Below is a small trained network, with its code and all its weights. Each question gives an input and a target symbol and asks what happens when units are switched off, that is, made to give their printed mean instead of their output.

import numpy as np


def w(rows, s, z=0):
    codes = np.array(rows[::2]) - 128.0
    scale = np.full(codes.shape[1], s)
    scale[-1] = z or s
    return codes * scale


def norm(h):
    return h / np.sqrt((h * h).mean(-1, keepdims=True) + 1e-5)


def softmax(a):
    e = np.exp(a - a.max(-1, keepdims=True))
    return e / e.sum(-1, keepdims=True)


def log_softmax(a):
    a = a - a.max(-1, keepdims=True)
    return a - np.log(np.exp(a).sum(-1, keepdims=True))


def net(x, mask):
    ids = ['βγηθλμστφψω'.index(c) for c in x.split()]
    T = len(ids)
    res = E[ids] + P[:T]
    u = 0
    for l in range(3):
        r = norm(res)
        for j in range(2):
            rows = slice(3 * j, 3 * j + 3)
            q, k, v = (r @ M[l][rows].T for M in (Q, K, V))
            z = softmax(np.where(np.tri(T) > 0, q @ k.T / 3**0.5, -1e9)) @ v
            o = O[l][rows]
            res = res + np.where(mask[u + j], z, o[:, -1]) @ o[:, :-1]
        u += 2
    return log_softmax(norm(res)[-1] @ U[:, :-1].T + U[:, -1])


Q, K, V, O = {}, {}, {}, {}
E = w([
[111,137,133,90,188,142,98,88],'β',
[99,94,131,54,108,117,116,135],'γ',
[67,126,171,143,146,103,84,121],'η',
[178,131,89,146,178,161,139,124],'θ',
[85,155,93,139,165,171,111,139],'λ',
[89,140,119,80,138,93,169,108],'μ',
[124,143,128,185,254,139,116,94],'σ',
[149,118,183,151,185,144,103,163],'τ',
[124,153,191,117,177,180,145,106],'φ',
[96,105,84,125,170,73,107,155],'ψ',
[128,56,138,141,150,94,102,78],'ω',
],0.027)
P = w([
[184,176,95,249,167,173,74,60],'0',
[98,55,123,150,161,162,135,97],'1',
[114,80,138,140,161,155,139,102],'2',
[127,103,142,150,163,145,135,113],'3',
[136,120,152,150,166,141,134,119],'4',
[143,132,156,148,169,137,132,125],'5',
[151,141,158,149,173,132,129,130],'6',
[159,152,160,148,175,131,129,135],'7',
[166,152,167,138,182,127,125,143],'8',
[160,158,176,127,187,126,121,151],'9',
[162,159,181,121,193,119,123,151],'10',
],0.011)
Q[0] = w([
[109,129,157,145,232,139,57,104],'0.h0',
[126,167,119,153,68,208,119,117],'0.h0',
[95,193,91,110,157,156,89,143],'0.h0',
[158,81,100,193,36,127,198,88],'0.h1',
[254,159,142,160,98,219,166,151],'0.h1',
[85,24,163,17,81,158,63,79],'0.h1',
],0.009)
K[0] = w([
[138,164,146,63,193,71,59,224],'0.h0',
[119,135,156,191,208,101,169,105],'0.h0',
[106,102,120,99,139,159,107,84],'0.h0',
[159,100,91,183,75,90,206,64],'0.h1',
[224,155,165,215,86,243,148,108],'0.h1',
[49,68,168,1,62,117,120,51],'0.h1',
],0.0075)
V[0] = w([
[136,82,140,82,87,232,86,135],'0.h0',
[119,126,167,125,202,151,122,108],'0.h0',
[132,137,122,23,39,118,102,208],'0.h0',
[148,104,140,96,93,133,119,102],'0.h1',
[102,133,133,36,135,92,11,27],'0.h1',
[131,200,130,127,80,145,109,253],'0.h1',
],0.0068)
O[0] = w([
[204,237,151,164,135,164,179,142,126],'0.h0',
[127,106,97,196,170,164,86,108,249],'0.h0',
[158,254,124,118,140,128,96,169,2],'0.h0',
[161,157,13,154,116,91,147,91,96],'0.h1',
[166,168,127,221,100,161,94,159,245],'0.h1',
[78,105,110,106,111,156,198,140,2],'0.h1',
],0.0078,0.0055)
Q[1] = w([
[143,160,107,97,174,71,117,139],'1.h0',
[138,42,115,103,10,155,184,138],'1.h0',
[158,195,123,114,99,80,172,154],'1.h0',
[96,166,115,93,131,82,164,91],'1.h1',
[221,140,111,124,121,148,122,197],'1.h1',
[118,172,153,153,227,178,57,166],'1.h1',
],0.012)
K[1] = w([
[169,168,67,120,130,135,117,156],'1.h0',
[123,27,104,198,93,162,116,54],'1.h0',
[185,130,124,67,50,153,108,131],'1.h0',
[124,137,130,136,145,121,175,37],'1.h1',
[185,167,124,151,119,115,101,128],'1.h1',
[141,236,110,33,138,125,94,247],'1.h1',
],0.012)
V[1] = w([
[109,150,196,98,181,92,151,95],'1.h0',
[107,186,181,87,156,98,212,165],'1.h0',
[95,19,210,132,147,189,141,53],'1.h0',
[131,55,168,159,255,111,59,99],'1.h1',
[109,101,188,126,76,67,158,113],'1.h1',
[106,115,119,61,50,82,101,111],'1.h1',
],0.0057)
O[1] = w([
[134,144,85,209,22,175,192,92,149],'1.h0',
[107,75,163,156,47,162,81,88,79],'1.h0',
[221,253,104,222,125,143,79,191,188],'1.h0',
[109,109,89,1,237,121,108,112,255],'1.h1',
[170,192,127,127,130,40,102,168,72],'1.h1',
[210,178,136,195,193,202,151,154,75],'1.h1',
],0.005,0.0085)
Q[2] = w([
[139,193,108,80,2,67,240,102],'2.h0',
[140,142,222,189,193,243,95,137],'2.h0',
[119,125,132,44,164,82,72,137],'2.h0',
[13,60,139,15,135,114,68,85],'2.h1',
[84,193,115,195,141,222,242,198],'2.h1',
[222,173,16,141,41,147,135,244],'2.h1',
],0.0094)
K[2] = w([
[127,110,109,220,250,127,136,67],'2.h0',
[99,182,134,84,65,138,140,140],'2.h0',
[179,163,95,113,122,148,58,176],'2.h0',
[124,206,111,77,73,133,84,191],'2.h1',
[84,115,137,145,193,172,127,84],'2.h1',
[131,102,74,167,146,126,118,67],'2.h1',
],0.013)
V[2] = w([
[6,36,192,100,152,76,207,96],'2.h0',
[163,206,95,180,114,72,158,117],'2.h0',
[102,38,137,132,185,109,158,41],'2.h0',
[215,194,112,172,128,188,86,133],'2.h1',
[193,254,93,170,88,174,115,193],'2.h1',
[92,125,153,105,209,149,44,113],'2.h1',
],0.0081)
O[2] = w([
[82,9,169,171,102,142,195,79,84],'2.h0',
[126,159,180,126,131,177,129,92,86],'2.h0',
[87,95,189,145,46,81,254,188,158],'2.h0',
[84,74,185,85,64,125,164,154,161],'2.h1',
[74,16,148,118,148,111,182,93,88],'2.h1',
[141,185,122,90,29,146,153,129,246],'2.h1',
],0.0084,0.013)
U = w([
[109,89,137,33,181,100,94,112,142],'β',
[204,83,128,173,107,80,111,104,150],'γ',
[78,122,64,168,108,198,138,159,126],'η',
[99,156,138,205,247,101,179,108,89],'θ',
[96,117,70,140,187,49,118,208,23],'λ',
[125,205,119,130,122,58,203,94,137],'μ',
[208,94,70,107,163,157,197,129,107],'σ',
[169,107,183,146,164,141,130,234,44],'τ',
[54,173,183,195,110,101,82,143,56],'φ',
[184,198,111,134,149,185,79,112,140],'ψ',
[113,122,212,117,102,159,184,27,254],'ω',
],0.012,0.0064)

Each question gives the input, a string of symbols that net reads in full, and the target symbol t.
The units are the heads (3 rows each of Q, K, V and O). Each row of codes is followed by its name. A weight is (code - 128) times the scale printed after its matrix; where a second scale follows, it is the last column's (O and U).
mask holds one flag per head, layer by layer. A switched-off head (its flag False) gives its mean, the last column of its rows in O, instead of its output. The means were averaged over made-up inputs and are rounded, as every weight is.
A unit's drop is (log p(t) with every unit on - log p(t) with that unit switched off) / (log p(t) with every unit on - log p(t) with every unit switched off).
The circuit of an input: a set's keep is (log p(t) with only the set's units on - log p(t) with every unit switched off) / (log p(t) with every unit on - log p(t) with every unit switched off). Starting from all 6 units, units are removed one at a time, each time the one whose removal leaves the highest keep (on an exact tie, the one counted first), for as long as the keep stays at least 0.8.
units of the circuit, in order: the units of the circuit, biggest drop first
most important unit: the unit with the biggest drop
which heads matter: for each layer, one digit per head in row order, 1 if its drop is at least 0.15 and else 0, layers parted by /
drop when u is switched off: that unit's drop, to one decimal
input γ θ λ, target ψ: which heads matter : 10 / 00 / 10
input μ η τ β γ ψ, target β: which heads matter : 10 / 10 / 11
input λ σ η η ω ψ γ λ ψ τ, target β: which heads matter : 10 / 10 / 11
input γ σ φ φ μ μ μ ω, target ω: which heads matter : 00 / 10 / 00
input ω ω γ ψ ω β ω η φ, target β: units of the circuit, in order : [0.h0; 1.h0; 2.h1; 2.h0]
input γ ω θ θ μ ω λ, target ω: most important unit : 1.h0
input μ ω β λ λ σ γ, target ψ: which heads matter : 00 / 00 / 00
input σ σ γ λ τ, target ψ: which heads matter : 10 / 00 / 10
input λ β λ ω γ β ψ λ σ ω, target β: units of the circuit, in order : [0.h0; 1.h0]
input γ ψ φ ω σ ψ θ β λ, target β: which heads matter : 10 / 00 / 11
input γ ω μ λ ω ω ω σ λ ω σ, target ω: which heads matter : 11 / 11 / 00
input ω β β η λ σ γ μ ω, target ω: units of the circuit, in order : [1.h0; 0.h0; 1.h1; 2.h0]
input λ ω μ η θ γ μ, target ω: units of the circuit, in order : [1.h0; 0.h0; 2.h1]
input ψ θ γ μ σ θ σ ω ψ β, target β: most important unit : 0.h0
input ω λ λ β θ, target σ: units of the circuit, in order : [2.h0; 0.h1]
input γ λ σ λ λ λ μ, target ω: which heads matter : 10 / 10 / 00
input φ γ σ ω θ λ η, target ψ: which heads matter : 11 / 00 / 10
input γ φ η ψ ψ τ η, target β: which heads matter : 10 / 00 / 11
input ω ψ ψ β μ τ β η θ γ ψ, target β: units of the circuit, in order : [1.h0; 2.h1; 0.h0; 0.h1]
input ω ψ γ φ, target ψ: most important unit : 0.h0
input τ λ λ γ η ω ψ θ β, target β: units of the circuit, in order : [0.h0; 1.h0]
input η β τ λ σ η η γ ω β η, target ψ: units of the circuit, in order : [2.h0; 0.h1; 0.h0]
input γ μ θ, target ω: which heads matter : 10 / 11 / 00
input ω θ γ γ ω σ θ, target σ: which heads matter : 11 / 10 / 10
input ω ω γ γ ψ ω θ λ, target η: which heads matter : 11 / 11 / 11
input γ μ μ λ ω σ, target ω: drop when 0.h1 is switched off : 0.2
input γ λ ψ φ, target β: most important unit : 0.h0
input γ ψ η λ ω ω λ, target β: drop when 0.h1 is switched off : 0.2
input γ τ ψ σ ω σ, target β: drop when 2.h1 is switched off : 0.4
